Below are the code and all the weights of a small trained network. Each question names an input and a class and asks about switching units off, where a switched-off unit gives its printed mean instead of its output.

import numpy as np


def w(rows, s, z=0):
    codes = np.array(rows[::2]) - 128.0
    scale = np.full(codes.shape[1], s)
    scale[-1] = z or s
    return codes * scale


def f(y):
    return np.maximum(y, 0)


def log_softmax(a):
    a = a - a.max(-1, keepdims=True)
    return a - np.log(np.exp(a).sum(-1, keepdims=True))


def net(x, mask):
    res = np.array(x, float).reshape(1, 7) / 4 @ E
    y = f(res @ A[0][:, :-1].T + A[0][:, -1])
    res = res + np.where(mask, y, B[0][:, -1]) @ B[0][:, :-1]
    return log_softmax(res[-1] @ U[:, :-1].T + U[:, -1])


A, B = {}, {}
E = w([
[145,69,137,114,186,55,64,70],'x0',
[212,235,153,81,116,70,153,166],'x1',
[145,182,139,110,183,117,58,171],'x2',
[168,56,235,86,135,122,70,188],'x3',
[115,102,157,169,220,41,192,135],'x4',
[199,86,104,137,69,49,126,41],'x5',
[49,180,158,255,91,64,56,155],'x6',
],0.0098)
A[0] = w([
[99,105,62,134,210,48,73,143,179],'N1',
[108,187,145,158,82,143,116,200,252],'N2',
[117,51,233,205,123,89,177,134,246],'N3',
[95,69,223,102,154,100,168,94,222],'N4',
[148,63,154,85,158,92,204,83,189],'N5',
[120,36,176,133,120,119,2,132,182],'N6',
[98,62,118,117,101,144,49,137,185],'N7',
[194,182,65,64,39,142,166,56,194],'N8',
[55,162,58,159,82,105,126,166,149],'N9',
[103,201,123,142,196,103,47,169,219],'N10',
[161,181,206,83,15,137,172,201,182],'N11',
[72,92,175,104,181,176,183,110,196],'N12',
[124,132,182,127,237,72,40,143,181],'N13',
[132,178,136,177,70,56,117,109,191],'N14',
[101,209,33,182,76,111,210,126,254],'N15',
[64,173,161,153,53,81,125,132,128],'N16',
[100,88,106,172,189,98,89,106,218],'N17',
[82,129,24,204,133,184,177,85,189],'N18',
[198,197,199,113,129,149,156,233,156],'N19',
],0.0094,0.0043)
B[0] = w([
[186,173,201,97,235,91,141,137,187],'N1',
[17,160,217,187,39,134,133,156,213],'N2',
[138,31,94,156,146,14,88,151,215],'N3',
[155,44,73,160,159,22,139,204,193],'N4',
[171,16,86,66,159,42,157,155,198],'N5',
[109,65,132,132,182,196,39,177,219],'N6',
[43,62,122,136,152,228,53,134,188],'N7',
[212,89,87,51,62,208,115,5,244],'N8',
[119,215,182,171,88,171,171,46,195],'N9',
[100,239,179,119,140,133,145,154,208],'N10',
[90,122,125,48,16,116,111,166,223],'N11',
[91,89,68,119,159,140,148,176,188],'N12',
[220,173,237,88,193,116,93,219,211],'N13',
[230,156,173,204,57,61,109,97,195],'N14',
[130,177,103,204,74,160,223,35,248],'N15',
[144,182,160,234,28,96,86,77,187],'N16',
[145,172,162,158,255,154,104,146,190],'N17',
[102,144,66,180,213,207,158,105,229],'N18',
[47,196,55,28,30,86,108,253,218],'N19',
],0.0074,0.015)
U = w([
[81,108,137,125,127,196,64,114,191],'0',
[182,188,198,107,215,118,91,155,130],'1',
[93,164,149,67,60,113,108,195,44],'2',
[161,37,101,108,164,63,247,152,200],'3',
[151,163,176,220,87,113,111,66,62],'4',
[143,48,151,160,185,118,44,141,86],'5',
[221,108,104,59,99,141,104,50,224],'6',
[107,162,92,182,193,174,202,79,3],'7',
],0.011,0.0025)

Each question gives the input, the list of numbers given to net, and the class t.
The units are the neurons (one row each of A and B). Each row of codes is followed by its name. A weight is (code - 128) times the scale printed after its matrix; where a second scale follows, it is the last column's (A, B and U).
mask holds one flag per neuron, in row order. A switched-off neuron (its flag False) gives its mean, the last column of its row in B, instead of its output. The means were averaged over made-up inputs and are rounded, as every weight is.
A unit's drop is (log p(t) with every unit on - log p(t) with that unit switched off) / (log p(t) with every unit on - log p(t) with every unit switched off).
unit that matters most: the unit with the biggest drop
top k neurons: the k neurons with the biggest drops, biggest first
drop of u: that unit's drop, to one decimal
input [7,-5,8,-2,5,8,-1], class 1: unit that matters most => N1
input [2,4,-5,0,1,0,-7], class 3: top 2 neurons => [N5 N4]
input [0,-8,-8,1,1,7,1], class 5: top 2 neurons => [N7 N6]
input [-5,-7,-1,7,1,1,-3], class 5: top 3 neurons => [N6 N7 N15]
input [1,-6,-1,-1,1,0,5], class 5: top 3 neurons => [N3 N6 N15]
input [-6,2,-1,2,-2,1,6], class 4: top 2 neurons => [N16 N14]
input [-8,5,0,4,5,7,-2], class 2: top 3 neurons => [N19 N11 N18]
input [-5,8,-8,-7,-5,-4,-2], class 6: top 2 neurons => [N8 N11]
input [-5,-2,8,-5,-8,-1,-4], class 7: top 3 neurons => [N18 N15 N5]
input [-3,-5,-6,1,3,-7,6], class 7: top 3 neurons => [N18 N12 N14]
input [6,-2,-2,-4,4,2,7], class 1: top 3 neurons => [N1 N17 N13]
input [-2,5,1,4,7,-1,6], class 2: top 2 neurons => [N19 N2]
input [2,2,3,3,-2,5,3], class 1: drop of N13 => 0.2
input [-2,4,7,8,8,-7,-6], class 2: drop of N19 => 1.4
input [0,2,2,-3,-2,-4,2], class 4: drop of N13 => 0.1
input [-4,3,8,7,6,-6,6], class 2: drop of N19 => 2.5
input [5,4,-6,3,3,-8,6], class 1: unit that matters most => N13
